Here is a tiny trained network, its code and every weight. The questions are about switching its units off for an input and a target symbol, where a switched-off unit gives its printed mean instead of its output.

import numpy as np


def w(rows, s, z=0):
    codes = np.array(rows[::2]) - 128.0
    scale = np.full(codes.shape[1], s)
    scale[-1] = z or s
    return codes * scale


def norm(h):
    return h / np.sqrt((h * h).mean(-1, keepdims=True) + 1e-5)


def f(y):
    return y / 2 * (1 + np.tanh(0.7978845608 * (y + 0.044715 * y**3)))


def softmax(a):
    e = np.exp(a - a.max(-1, keepdims=True))
    return e / e.sum(-1, keepdims=True)


def log_softmax(a):
    a = a - a.max(-1, keepdims=True)
    return a - np.log(np.exp(a).sum(-1, keepdims=True))


def net(x, mask):
    ids = ['αδελμξπσψ'.index(c) for c in x.split()]
    T = len(ids)
    res = E[ids] + P[:T]
    u = 0
    for l in range(3):
        q, k, v = (norm(res) @ M[l].T for M in (Q, K, V))
        z = softmax(np.where(np.tri(T) > 0, q @ k.T / 2**0.5, -1e9)) @ v
        res = res + np.where(mask[u], z, O[l][:, -1]) @ O[l][:, :-1]
        u += 1
        y = f(norm(res) @ A[l][:, :-1].T + A[l][:, -1])
        res = res + np.where(mask[u : u + 8], y, B[l][:, -1]) @ B[l][:, :-1]
        u += 8
    return log_softmax(norm(res)[-1] @ U[:, :-1].T + U[:, -1])


Q, K, V, O, A, B = {}, {}, {}, {}, {}, {}
E = w([
[85,104,63,158,155,58,138,109],'α',
[114,130,43,253,150,231,185,57],'δ',
[107,139,113,145,170,58,125,128],'ε',
[61,115,87,141,149,97,90,138],'λ',
[53,71,109,112,155,89,115,99],'μ',
[78,82,137,152,123,127,82,178],'ξ',
[151,120,182,210,154,50,171,61],'π',
[140,51,156,152,151,114,93,104],'σ',
[85,43,180,82,65,155,143,131],'ψ',
],0.0051)
P = w([
[46,235,174,42,23,62,1,77],'0',
[50,190,186,50,58,69,32,84],'1',
[70,148,159,76,73,93,52,101],'2',
[79,138,147,112,95,106,82,121],'3',
[101,123,141,154,101,108,104,137],'4',
[109,118,144,159,119,125,124,148],'5',
[124,103,144,181,126,135,143,162],'6',
[141,101,133,194,138,143,158,173],'7',
[153,97,127,202,146,156,176,178],'8',
[168,95,120,204,155,168,189,175],'9',
[186,98,122,205,170,173,207,179],'10',
[187,96,119,193,178,199,216,180],'11',
[195,93,120,199,183,208,229,185],'12',
[186,95,127,184,197,234,245,190],'13',
],0.0018)
Q[0] = w([
[227,204,164,4,148,162,115,121],'L0H0',
[137,239,30,71,135,70,113,124],'L0H0',
],0.0037)
K[0] = w([
[2,203,126,25,34,53,20,138],'L0H0',
[100,163,104,135,150,37,33,82],'L0H0',
],0.0048)
V[0] = w([
[81,234,91,152,107,67,110,166],'L0H0',
[131,119,91,2,135,162,168,205],'L0H0',
],0.0026)
O[0] = w([
[86,173,133,252,122,136,196,196,123],'L0H0',
[118,112,93,251,91,85,87,114,2],'L0H0',
],0.0034,0.0023)
A[0] = w([
[31,133,122,75,141,184,92,133,133],'L0N0',
[170,74,141,147,136,41,104,171,156],'L0N1',
[171,76,156,216,123,220,172,100,71],'L0N2',
[176,81,250,38,129,116,95,41,144],'L0N3',
[100,95,12,231,148,193,111,145,254],'L0N4',
[149,214,135,13,200,31,150,38,84],'L0N5',
[249,143,191,128,109,132,232,32,104],'L0N6',
[166,107,108,155,241,129,52,135,138],'L0N7',
],0.0022,0.00099)
B[0] = w([
[203,171,171,150,140,67,194,128,189],'L0N0',
[80,194,137,52,171,189,132,100,173],'L0N1',
[190,152,111,72,162,137,142,135,138],'L0N2',
[84,185,50,203,147,141,51,245,146],'L0N3',
[116,156,228,21,149,161,124,116,250],'L0N4',
[123,71,145,190,75,171,89,170,106],'L0N5',
[85,103,116,4,119,160,78,139,97],'L0N6',
[51,185,155,95,88,150,134,209,164],'L0N7',
],0.0028,0.0019)
Q[1] = w([
[49,44,77,54,216,222,182,189],'L1H0',
[255,208,58,110,27,122,47,139],'L1H0',
],0.0026)
K[1] = w([
[118,175,81,98,146,216,168,98],'L1H0',
[4,144,106,124,45,54,69,181],'L1H0',
],0.0039)
V[1] = w([
[171,196,148,225,83,171,108,3],'L1H0',
[174,82,207,155,115,28,135,142],'L1H0',
],0.0027)
O[1] = w([
[185,25,4,3,161,139,105,151,1],'L1H0',
[48,125,164,55,143,22,146,93,76],'L1H0',
],0.003,0.00087)
A[1] = w([
[160,117,2,119,133,131,146,68,86],'L1N0',
[98,92,119,125,131,95,177,26,121],'L1N1',
[106,246,62,46,145,137,141,157,253],'L1N2',
[136,116,129,135,135,82,121,172,135],'L1N3',
[121,150,147,121,53,47,113,105,71],'L1N4',
[134,207,144,188,125,124,153,93,211],'L1N5',
[89,135,188,136,150,112,137,126,120],'L1N6',
[59,117,154,79,111,147,81,183,134],'L1N7',
],0.0046,0.0014)
B[1] = w([
[199,152,189,107,162,129,202,77,132],'L1N0',
[138,166,211,98,121,161,74,164,167],'L1N1',
[159,4,128,182,139,115,134,104,136],'L1N2',
[160,83,160,96,104,210,127,85,152],'L1N3',
[186,94,139,148,143,91,168,200,141],'L1N4',
[99,38,114,80,112,201,79,138,153],'L1N5',
[125,156,81,140,99,127,139,21,217],'L1N6',
[175,117,172,157,164,101,142,97,252],'L1N7',
],0.0036,0.0031)
Q[2] = w([
[255,147,33,104,90,145,133,194],'L2H0',
[124,188,46,111,70,95,134,146],'L2H0',
],0.0097)
K[2] = w([
[94,119,119,107,112,2,73,182],'L2H0',
[83,158,127,179,126,20,91,86],'L2H0',
],0.0081)
V[2] = w([
[88,103,125,67,11,150,255,149],'L2H0',
[62,187,42,129,213,140,91,56],'L2H0',
],0.0033)
O[2] = w([
[80,170,7,108,90,93,116,2,231],'L2H0',
[187,168,190,174,45,37,131,213,248],'L2H0',
],0.0049,0.00017)
A[2] = w([
[132,97,87,101,141,210,50,33,110],'L2N0',
[67,126,61,114,98,118,121,67,106],'L2N1',
[76,117,177,91,51,186,106,85,86],'L2N2',
[214,109,91,124,176,162,95,132,163],'L2N3',
[65,88,132,163,102,175,19,144,152],'L2N4',
[79,106,196,107,158,124,108,130,248],'L2N5',
[135,183,2,172,65,81,144,153,147],'L2N6',
[138,147,130,176,91,190,139,56,80],'L2N7',
],0.0054,0.0014)
B[2] = w([
[186,46,223,152,90,97,127,118,165],'L2N0',
[199,144,173,159,134,177,117,128,148],'L2N1',
[87,135,92,171,130,104,147,160,174],'L2N2',
[5,189,112,155,150,146,127,147,137],'L2N3',
[123,177,143,126,134,179,214,75,185],'L2N4',
[180,129,61,95,122,161,87,147,254],'L2N5',
[253,149,47,143,88,154,120,125,106],'L2N6',
[117,106,122,72,126,55,74,111,145],'L2N7',
],0.0047)
U = w([
[171,167,155,52,145,62,254,109,8],'α',
[155,55,212,148,90,130,112,29,198],'δ',
[227,165,52,179,81,128,135,114,135],'ε',
[139,86,65,236,169,40,123,143,12],'λ',
[160,81,61,16,162,114,48,134,72],'μ',
[182,131,215,145,168,170,73,240,119],'ξ',
[73,184,168,111,93,44,62,119,233],'π',
[25,195,106,143,159,196,131,102,171],'σ',
[65,86,133,184,24,89,206,177,78],'ψ',
],0.0081,0.0013)

Each question gives the input, a string of symbols that net reads in full, and the target symbol t.
The units are the heads (2 rows each of Q, K, V and O) and the neurons (one row each of A and B). Each row of codes is followed by its name. A weight is (code - 128) times the scale printed after its matrix; where a second scale follows, it is the last column's (O, A, B and U).
mask holds one flag per unit, layer by layer, with each layer's heads first. A switched-off unit (its flag False) gives its mean, the last column of its rows in O or B, instead of its output. The means were averaged over made-up inputs and are rounded, as every weight is.
A unit's drop is (log p(t) with every unit on - log p(t) with that unit switched off) / (log p(t) with every unit on - log p(t) with every unit switched off).
The circuit of an input: a set's keep is (log p(t) with only the set's units on - log p(t) with every unit switched off) / (log p(t) with every unit on - log p(t) with every unit switched off). Starting from the 12 units with the biggest drops (on a tie, the unit counted first), units are removed one at a time, each time the one whose removal leaves the highest keep (on an exact tie, the one counted first), for as long as the keep stays at least 0.8.
circuit, biggest first: the units of the circuit, biggest drop first
most important unit: the unit with the biggest drop
top k neurons: the k neurons with the biggest drops, biggest first
k most important neurons of layer l: the k neurons of layer l with the biggest drops, biggest first
input ξ ψ α α α α, target ε: top 4 neurons : L1N7, L2N6, L1N6, L2N1
input λ μ ξ ξ δ δ α, target α: circuit, biggest first : L1N0, L1H0
input δ δ ε, target λ: circuit, biggest first : L1N2, L0H0
input ξ α ξ ξ π, target μ: top 2 neurons : L2N5, L1N4
input ξ δ ξ, target ξ: circuit, biggest first : L1N7, L1H0, L1N6, L2N7
input λ δ μ α δ ε, target λ: most important unit : L1H0
input α π ξ ξ ξ ψ π ξ α ε, target σ: top 2 neurons : L0N3, L2N0
input α ξ σ δ ξ ψ ξ ξ ψ ξ ξ λ λ, target λ: top 3 neurons : L1N2, L0N4, L2N4
input δ π ξ δ ξ ξ α ξ ξ, target σ: circuit, biggest first : L1H0, L2N3, L2N4
input ξ μ λ, target σ: 2 most important neurons of layer 2 : L2N0, L2N4
input ξ ψ ξ λ α ψ ε, target δ: circuit, biggest first : L2H0, L2N0, L2N1
input σ α ψ α σ μ α, target ξ: 3 most important neurons of layer 2 : L2N5, L2N3, L2N7
input ξ μ ξ α ψ α ξ ε, target σ: circuit, biggest first : L1N5, L2N0, L1H0
input δ α ξ, target ξ: top 3 neurons : L1N7, L0N0, L1N5
input ξ ξ μ ξ ε ψ α α, target δ: top 3 neurons : L1N1, L2N1, L2N0
input ψ ξ ξ ε μ, target σ: most important unit : L0H0
input ξ δ α ψ ξ α σ σ ξ ψ, target ψ: circuit, biggest first : L2N2, L2H0, L1N5
input σ ξ ψ λ, target δ: circuit, biggest first : L2H0, L2N0
input α ψ ξ α, target δ: top 4 neurons : L1N1, L1N4, L2N0, L2N1
input σ ξ ε, target ξ: circuit, biggest first : L2H0
input ξ ψ σ ξ α λ α, target ψ: circuit, biggest first : L2H0, L0N3, L0H0, L1N7
input α λ α ξ μ ψ λ α δ, target δ: circuit, biggest first : L2N0, L2N7, L1N5
input ξ μ ξ α α σ α ξ α ψ α ε, target δ: top 2 neurons : L0N2, L0N7
input π ξ ξ, target μ: top 2 neurons : L1N7, L2N5
input ξ π ξ, target μ: top 4 neurons : L2N5, L1N4, L1N7, L2N0
input σ α ξ μ α ψ ξ ε ξ ψ ξ ξ μ, target σ: top 3 neurons : L1N3, L1N0, L0N3
input ε ξ δ π μ ψ ξ ξ π, target π: top 2 neurons : L1N7, L1N1
